Below are the code and all the weights of a small trained network. Each question names an input and a target symbol and asks about switching units off, where a switched-off unit gives its printed mean instead of its output.

import numpy as np


def w(rows, s, z=0):
    codes = np.array(rows[::2]) - 128.0
    scale = np.full(codes.shape[1], s)
    scale[-1] = z or s
    return codes * scale


def norm(h):
    return h / np.sqrt((h * h).mean(-1, keepdims=True) + 1e-5)


def f(y):
    return np.maximum(y, 0)


def softmax(a):
    e = np.exp(a - a.max(-1, keepdims=True))
    return e / e.sum(-1, keepdims=True)


def log_softmax(a):
    a = a - a.max(-1, keepdims=True)
    return a - np.log(np.exp(a).sum(-1, keepdims=True))


def net(x, mask):
    ids = ['αγδζηθλμξπσψω'.index(c) for c in x.split()]
    T = len(ids)
    res = E[ids] + P[:T]
    u = 0
    for l in range(2):
        q, k, v = (norm(res) @ M[l].T for M in (Q, K, V))
        z = softmax(np.where(np.tri(T) > 0, q @ k.T / 3**0.5, -1e9)) @ v
        res = res + np.where(mask[u], z, O[l][:, -1]) @ O[l][:, :-1]
        u += 1
        y = f(norm(res) @ A[l][:, :-1].T + A[l][:, -1])
        res = res + np.where(mask[u : u + 8], y, B[l][:, -1]) @ B[l][:, :-1]
        u += 8
    return log_softmax(norm(res)[-1] @ U[:, :-1].T + U[:, -1])


Q, K, V, O, A, B = {}, {}, {}, {}, {}, {}
E = w([
[152,140,127,145],'α',
[105,143,117,119],'γ',
[128,148,121,93],'δ',
[129,150,114,143],'ζ',
[130,152,118,114],'η',
[42,85,132,3],'θ',
[167,142,124,160],'λ',
[125,140,126,124],'μ',
[74,227,40,126],'ξ',
[141,143,125,138],'π',
[106,163,99,126],'σ',
[83,35,75,92],'ψ',
[142,198,97,171],'ω',
],0.021)
P = w([
[7,193,171,108],'0',
[214,144,79,22],'1',
[67,192,156,114],'2',
[207,132,58,58],'3',
[69,180,145,146],'4',
[164,143,48,117],'5',
[66,165,140,208],'6',
[150,143,76,173],'7',
[110,112,165,221],'8',
[181,185,83,122],'9',
[64,51,206,114],'10',
],0.016)
Q[0] = w([
[155,122,253,122],'L0H1',
[194,44,27,103],'L0H1',
[141,125,126,133],'L0H1',
],0.014)
K[0] = w([
[109,185,209,48],'L0H1',
[137,3,50,116],'L0H1',
[134,113,127,121],'L0H1',
],0.015)
V[0] = w([
[95,1,111,197],'L0H1',
[49,97,164,128],'L0H1',
[139,131,49,124],'L0H1',
],0.0094)
O[0] = w([
[141,13,1,109,29],'L0H1',
[110,58,76,233,165],'L0H1',
[252,129,180,63,252],'L0H1',
],0.0063,0.003)
A[0] = w([
[37,68,191,177,159],'L0N1',
[188,157,142,117,117],'L0N2',
[198,103,160,135,101],'L0N3',
[173,185,131,136,35],'L0N4',
[129,115,177,184,66],'L0N5',
[172,175,150,130,8],'L0N6',
[141,68,219,151,60],'L0N7',
[61,139,253,165,215],'L0N8',
],0.021,0.0018)
B[0] = w([
[129,140,252,106,224],'L0N1',
[103,87,136,145,173],'L0N2',
[109,150,100,66,148],'L0N3',
[126,105,86,212,183],'L0N4',
[77,146,146,97,159],'L0N5',
[128,108,146,191,171],'L0N6',
[147,195,136,164,149],'L0N7',
[25,102,194,24,254],'L0N8',
],0.027,0.013)
Q[1] = w([
[83,204,72,106],'L1H1',
[252,150,162,91],'L1H1',
[127,103,144,109],'L1H1',
],0.013)
K[1] = w([
[210,160,211,171],'L1H1',
[73,7,117,72],'L1H1',
[126,60,120,118],'L1H1',
],0.011)
V[1] = w([
[130,56,2,146],'L1H1',
[79,180,114,119],'L1H1',
[177,23,178,104],'L1H1',
],0.022)
O[1] = w([
[225,142,253,106,104],'L1H1',
[109,175,155,155,125],'L1H1',
[101,30,135,101,255],'L1H1',
],0.016,0.0058)
A[1] = w([
[65,224,71,11,87],'L1N1',
[173,147,207,85,29],'L1N2',
[183,132,66,97,26],'L1N3',
[156,203,122,72,6],'L1N4',
[254,125,46,76,116],'L1N5',
[7,238,152,159,79],'L1N6',
[171,134,10,68,187],'L1N7',
[92,222,118,200,110],'L1N8',
],0.021,0.0019)
B[1] = w([
[202,20,189,167,217],'L1N1',
[142,246,154,131,198],'L1N2',
[117,152,55,138,154],'L1N3',
[115,156,157,152,130],'L1N4',
[68,194,23,193,176],'L1N5',
[4,135,140,99,247],'L1N6',
[159,246,100,107,187],'L1N7',
[196,208,182,111,153],'L1N8',
],0.028,0.012)
U = w([
[144,134,121,96,19],'α',
[116,129,125,143,2],'γ',
[3,105,145,111,150],'δ',
[118,134,126,140,7],'ζ',
[123,128,127,147,19],'η',
[170,80,113,114,132],'θ',
[143,103,121,137,60],'λ',
[135,90,117,161,88],'μ',
[158,194,202,87,254],'ξ',
[138,121,121,157,79],'π',
[147,131,139,158,77],'σ',
[109,185,21,74,222],'ψ',
[157,154,118,159,129],'ω',
],0.012,0.0047)

Each question gives the input, a string of symbols that net reads in full, and the target symbol t.
The units are the heads (3 rows each of Q, K, V and O) and the neurons (one row each of A and B). Each row of codes is followed by its name. A weight is (code - 128) times the scale printed after its matrix; where a second scale follows, it is the last column's (O, A, B and U).
mask holds one flag per unit, layer by layer, with each layer's heads first. A switched-off unit (its flag False) gives its mean, the last column of its rows in O or B, instead of its output. The means were averaged over made-up inputs and are rounded, as every weight is.
A unit's drop is (log p(t) with every unit on - log p(t) with that unit switched off) / (log p(t) with every unit on - log p(t) with every unit switched off).
The circuit of an input: a set's keep is (log p(t) with only the set's units on - log p(t) with every unit switched off) / (log p(t) with every unit on - log p(t) with every unit switched off). Starting from the 12 units with the biggest drops (on a tie, the unit counted first), units are removed one at a time, each time the one whose removal leaves the highest keep (on an exact tie, the one counted first), for as long as the keep stays at least 0.8.
units of the circuit, in order: the units of the circuit, biggest drop first
top k neurons: the k neurons with the biggest drops, biggest first
k most important neurons of layer l: the k neurons of layer l with the biggest drops, biggest first
drop of u: that unit's drop, to one decimal
input ψ ζ ψ ψ γ λ ψ θ γ θ θ, target ξ: top neuron -> (L0N1)
input ψ ξ μ ψ θ μ μ ξ, target ξ: units of the circuit, in order -> (L0N8 L1N8)
input α μ ψ α θ σ μ μ ψ ξ, target ψ: top 4 neurons -> (L0N1 L0N8 L1N1 L0N5)
input δ ζ ψ ψ γ θ, target ψ: top 3 neurons -> (L0N1 L0N8 L1N7)
input ξ λ γ ξ λ ζ ψ σ, target ψ: units of the circuit, in order -> (L0N8 L0N1 L1N1)
input α η σ γ ω π ψ ψ ξ σ, target ψ: 3 most important neurons of layer 0 -> (L0N8 L0N1 L0N6)
input λ ψ η γ α θ δ ψ ψ θ, target ψ: top 2 neurons -> (L0N8 L0N1)
input η μ ξ α ψ μ γ ψ μ α, target ψ: units of the circuit, in order -> (L0N3 L0N8 L0N1)
input γ λ ψ ζ ψ ζ ψ, target ξ: units of the circuit, in order -> (L0N1 L0N8 L0H1 L1H1)
input σ π ω ψ σ δ, target ψ: top 2 neurons -> (L0N8 L0N1)
input ψ ψ ψ λ γ θ ψ π ψ λ, target ψ: top 2 neurons -> (L0N8 L0N3)
input ψ θ ξ γ λ ψ ψ μ, target ψ: top 3 neurons -> (L0N8 L0N1 L1N7)
input σ γ γ μ δ ψ σ ψ ψ π ψ, target ξ: top 3 neurons -> (L0N1 L0N8 L1N2)
input η γ γ μ η α θ γ ψ α, target ψ: top neuron -> (L0N8)
input η δ ψ η σ γ ζ θ θ θ, target θ: top 2 neurons -> (L1N1 L0N8)
input ξ ω ψ γ θ λ ψ γ, target ψ: 3 most important neurons of layer 0 -> (L0N8 L0N1 L0N6)
input θ γ ψ δ, target ψ: top 3 neurons -> (L0N8 L0N1 L1N7)
input γ θ θ σ γ γ ψ ψ λ ξ, target ψ: drop of L0N3 -> 0.0
input η ω α ξ π θ ζ ξ ψ μ, target ψ: drop of L0N8 -> 1.0
input ω ψ ξ ξ ξ ξ, target ξ: drop of L0N8 -> 2.0
